<176>: [8 2 6 3]
<47>: [ 6 25 10 11]
<115>: [ 6 11 86  4]
<186>: [17 10 25 24]
<35>: [10 12 25 33]
<65>: [11 10  3  7]
<219>: [25  3 23  8]
<81>: [22 19 21 21]
<151>: [11 11 15 24]
<152>: [12 18 24 20]
howmany <81>: [23] : 0
howmany <151>: [24] : 1
both <152> <35>:  : [12]
both <186> <151>:  : [24]
both <151> <152>:  : [24]
both <152> <186>:  : [24]
both <151> <115>:  : [11]

<81>: [ -4 -43  36  -2  32 -45  45 -51  22 -16 -70  49  17  68 -18  18  34  11
  -1 -16   0  30 -10  -6  -2  18  49  -9  48  68  -6 -56 -14   2  32  10
  25  -9   8 -35  11 -50]
<151>: [ 49  17  50  -5  25 -37  34 -34  17 -13 -52  36  56  54   1  15  22  13
  -2 -10   9  26  -9  -7  -2  -7  36  -6  36  54  -3 -43 -14   3  21 -13
  18  -5   5 -27   4 -50]
<115>: [ 68 -46  34  10  32 -37  43 -50  23 -12 -74 -21  71  67   2  22  28   3
  -4 -12  -9  31 -21   0   7   1  41 -17 -21  67 -12 -21 -17  -1  16 -12
  26 -20  -3 -22  10 -50]
howmany <115>: [-20] : 1
howmany <115>: [-12] : 4
howmany <115>: [-16] : 0
howmany <151>: [18] : 1
howmany <81>: [49] : 2

<47>: [-54 -40  -6  25  59]
<65>: [ 77 -39  77 -39 -39]
<115>: [-59  -3  10 -49 -95]
<151>: [-53 -66  28  18  84]
<186>: [-26 -38 -96  16 -46]
find: [-59  -3  10 -49 -95] : <115>
howmany <65>: [-39] : 3

<65>: [-21  -4 -11 -11 -11  10  10 -12]
<176>: [-21  -1 -11   6  -2  15   5   2]
<151>: [ 19  -4 -11  -2  -2  15  58 -26]
<35>: [-15 -10  18  18  -9  18  18 -10]
find: [-15 -10  18  18  -9  18  18 -10] : <35>
howmany <65>: [-10] : 0
howmany <35>: [18] : 4
howmany <65>: [-11] : 3

<152>: [ 30 -13  -1  11  10  -1]
<35>: [  6  29  10 -13   6  29]
<151>: [ 48  81   5 -18   5 -12]
howmany <35>: [6] : 2
find: [ 48  81   5 -18   5 -12] : <151>
howmany <152>: [30] : 1
find: [ 30 -13  -1  11  10  -1] : <152>
howmany <152>: [-1] : 2
howmany <151>: [-12] : 1

<81>: [-38 -24   4 -54 -43 -64  48 -61  -7  39 -42  18  31 -30  13   7  -1  -1
  12  20  -1  42  42  37  41 -57  -8 -25   9 -76  15  49 -12   0  30  -6]
<176>: [-38 -24 -47 -54 -43 -64   7 -61  49  39 -42  18  31 -30  13   7  -1  -1
  12  20  -1  42  42  37  49 -57  59 -25 -61 -76  15  49 -12   0  30  -6]
<8>: [-46 -23   0 -48 -50 -46 -20 -55 -39  36   3  23  17 -54 -46 -53  12  -7
 -39 -49  11  10  15  26  14   4  28 -46 -42 -44  -3  15 -23 -41  35 -57]
<115>: [-46 -23   0 -48 -50 -46 -20 -55 -39  36   3  23  17 -54 -46 -53  12  -7
 -39 -49  11  10  15  26  14  -5  28 -46 -42 -44  -3  15 -23 -41  35 -55]
howmany <176>: [50] : 0
find: [-38 -24 -47 -54 -43 -64   7 -61  49  39 -42  18  31 -30  13   7  -1  -1
  12  20  -1  42  42  37  49 -57  59 -25 -61 -76  15  49 -12   0  30  -6] : <176>

<35>: [ -1  22 -10   5 -70 -57 -35 -39 -29 -10  -1  -2]
<8>: [  1 -46 -15 -45  12 -74  12   7  27  92  56   7]
<176>: [ -3  10  63 -18  91  11  58 -70  -8  -2  10 -70]
<152>: [  2  40  10 -43  14 -29  16 -46  57   4  22 -71]
howmany <8>: [93] : 0
find: [  2  40  10 -43  14 -29  16 -46  57   4  22 -71] : <152>
both <176> <152>:  : [10]
howmany <8>: [-74] : 1
both <8> <152>:  : [-46]
both <152> <176>:  : [10]

<186>: [ 13  15 -13  55   1 -21  -3 -32  56  -3 -21 -17   9 -23 -37 -10  24 -17]
<35>: [ 10 -15  -7  17 -11   2  -6  -5  31   4  -3  19  56   2   4   0   4  -5]
<205>: [ 10  -7 -13  16 -20 -22   6  -7  30  -1 -13 -37  -5 -23 -16   3  20 -18]
<81>: [ 27  39  -1   0 -24   8   2 -19  13   8 -19  16  33 -23 -31  -2  21   2]
<115>: [ 14   5  21 -10  12  26  -6 -19  30 -19   2  36  62 -11   3  -4 -25   2]
<47>: [ 23  23  17 -18  -4  17 -21 -12   6   4 -11  64  72  -3  -4  -4 -25  10]
<8>: [ 14   5  21 -10  12  26 -13 -19  30 -19   2  37  62 -11   3  -4 -25   2]
<65>: [ 11  39 -14   3  30   1 -25  -8  26 -27   8   3  30 -72 -13 -36  28   5]
<152>: [ 21  19 -33  35  -8 -27 -14 -17  10  19   9  -7   3 -17 -31  -8 -23 -38]
<151>: [ 14  53  18  18  19  -7  -2  -9 -12  20   4  37  14 -12 -11   7  40   4]
<176>: [ 14   5  21 -10  12  26  -6 -19  30 -19   2  38  80 -17   4 -16  -5  -3]
<219>: [ 38  25 -59   1 -76 -10   5 -32  25 -24 -21 -61 -17   4 -39  56  -5 -37]
both <152> <47>:  : [10]
howmany <219>: [5] : 1
both <219> <81>:  : [-24]
howmany <205>: [-38] : 0
howmany <35>: [4] : 3
howmany <35>: [5] : 0

<65>: [  0   1   0 -11  -5   7  -9 -24  -5   5   8  -6 -10   3   2   0  -5   2
 -11 -10  -5   4   3  -3   4   1  10  -1  -4   3 -11   6   2 -47  -1  -2
   9 -16   3  -3   5]
<152>: [ -5 -12  10  -8  -1  -9   3 -12   3  -4  13  -6  -4   1   1  -5  -2  -7
  -8  -1   3  -8  10  -6   6   2   5  -1  -7   5   5  -2  -4  45  -1  -4
  -1   5  -7  -3  -8]
<219>: [ -2 -10   7  -2   2  -8  -2   0   9  -2  10  -6   2   1   9  -6   5  -9
  -2  -3  10  -3   5  -6   2   0   3  -5  -2   7  -3  -6  -2  -5  -6   1
   1   3  -7  -3  -1]
<35>: [  9  12 -13   9   1  10   0  13  -2   4  -9  -6   8   0  -2   1   0   0
   9   0  -2   9  -8   5  -2  -4   5   2   7  -4  -6  -2   6 -48   2   5
   1  -4   6  -4   5]
<186>: [-7 -2 -3  1 -1 -4  7  3 -5 -5 -9  9  4  9 -8  5 -1  5  1 10 -7 -8 -6  2
  2  2 -3  3  2 -7  9 -4 -4 40  5 -2 -6 -7  3 -2 -1]
<47>: [  2   0  -3 -13  -3   3  -2 -15  -4   8  11  -6  -6  -1   8   0  -4  -3
 -13 -13   0   4   7  -6   3   0   1  -3  -3   2  -3   0   7 -62   1   3
  15  -9   7  -3   7]
<151>: [  8   0   7  -3   0   4  -8  -9   4   6   6  -6  -3   3   9  -4  -5  -1
  -3 -13   6   6   3  -6   1  -3   6  -4  -3  10 -10   1   3 -72  -3   1
   6 -16   3  -4   9]
<205>: [-12   1  -2 -11  -5   3   6 -21  -9  -1  -2  -6  -9  -3 -11  10  -9   8
 -11   4 -12  -3   1   3   0   5   4   4  -2  -7   5   7   0  12   4  -2
   2   0   3  -2  -3]
<81>: [-12   4  18  -2  -2  -3  -6 -26   3  -1   2  -6 -12  -2  -5   2  -4   4
  -2  -4  -2   1  -3  -6   1  -3   8   5  -7   1  -9  11  -9 -18  -6  -6
  -1  -8  -5  -4   1]
<176>: [ -4   2  16   2   0  -1 -10 -18   8   2  -5  -6  -7  -3  -2  -1  -1   9
   2  -1  -2   0  -7   0  -4  -4   5   3  -3   2  -7  14  -9 -48  -6  -5
  -4 -10  -3  -4   5]
<8>: [  5  -8 -12  -9  -2  -2   5  -1  -1   3   4  -6   1  -1   9  -3  -2  -2
   3 -10   5  -2   8  -2   4   6   4  -5  -3   5   3  -8   5   7  -1  10
  14   4   4  -2  -3]
<115>: [-7 -2 -3  1 -1 -4  7  4 -5 -5 -9 -6  4  0 -8  5 -1  5  1 10 -7 -8  1  2
  2  2 -3  3  2 -7  9 -4 -4 40  5 -2 -6 13  0 -3 -7]
howmany <186>: [9] : 3
howmany <115>: [-7] : 4
find: [-7 -2 -3  1 -1 -4  7  4 -5 -5 -9 -6  4  0 -8  5 -1  5  1 10 -7 -8  1  2
  2  2 -3  3  2 -7  9 -4 -4 40  5 -2 -6 13  0 -3 -7] : <115>
howmany <8>: [4] : 5
find: [  5  -8 -12  -9  -2  -2   5  -1  -1   3   4  -6   1  -1   9  -3  -2  -2
   3 -10   5  -2   8  -2   4   6   4  -5  -3   5   3  -8   5   7  -1  10
  14   4   4  -2  -3] : <8>

<47>: [-96  -9   5  35  -9 -59]
<81>: [-45 -45   6  42 -45 -69]
<35>: [-95 -61  17  32  62  41]
<151>: [63 58 21 12 12 63]
<115>: [-58   7  47 -35 -19  77]
<65>: [ 92 -45   6   6  13 -69]
howmany <47>: [-60] : 0
find: [-45 -45   6  42 -45 -69] : <81>
howmany <151>: [62] : 0
howmany <35>: [32] : 1
howmany <81>: [42] : 1

<81>: [ 10  15   7  19  36  -2   3 -17  -9  24   6  24 -33 -44 -23  -4  -5  21
 -17 -12 -17  28 -11 -12  29  40  39 -12]
<65>: [ 17  19  19  19 -22  -1 -13 -72  77  12 -18  17  -7  31 -31 -12 -24 -16
 -33 -13  17 -13 -32  11  17  11  19 -11]
<152>: [ -9   5  -5  64  -5  17  14  -5 -45  14  17  21  -5 -57  16  12   5  32
  15   1  -2  41  20  -3  14  37  33   7]
howmany <65>: [-13] : 3
howmany <65>: [20] : 0
howmany <152>: [13] : 0
find: [ 17  19  19  19 -22  -1 -13 -72  77  12 -18  17  -7  31 -31 -12 -24 -16
 -33 -13  17 -13 -32  11  17  11  19 -11] : <65>
howmany <152>: [-5] : 4
howmany <81>: [-12] : 3

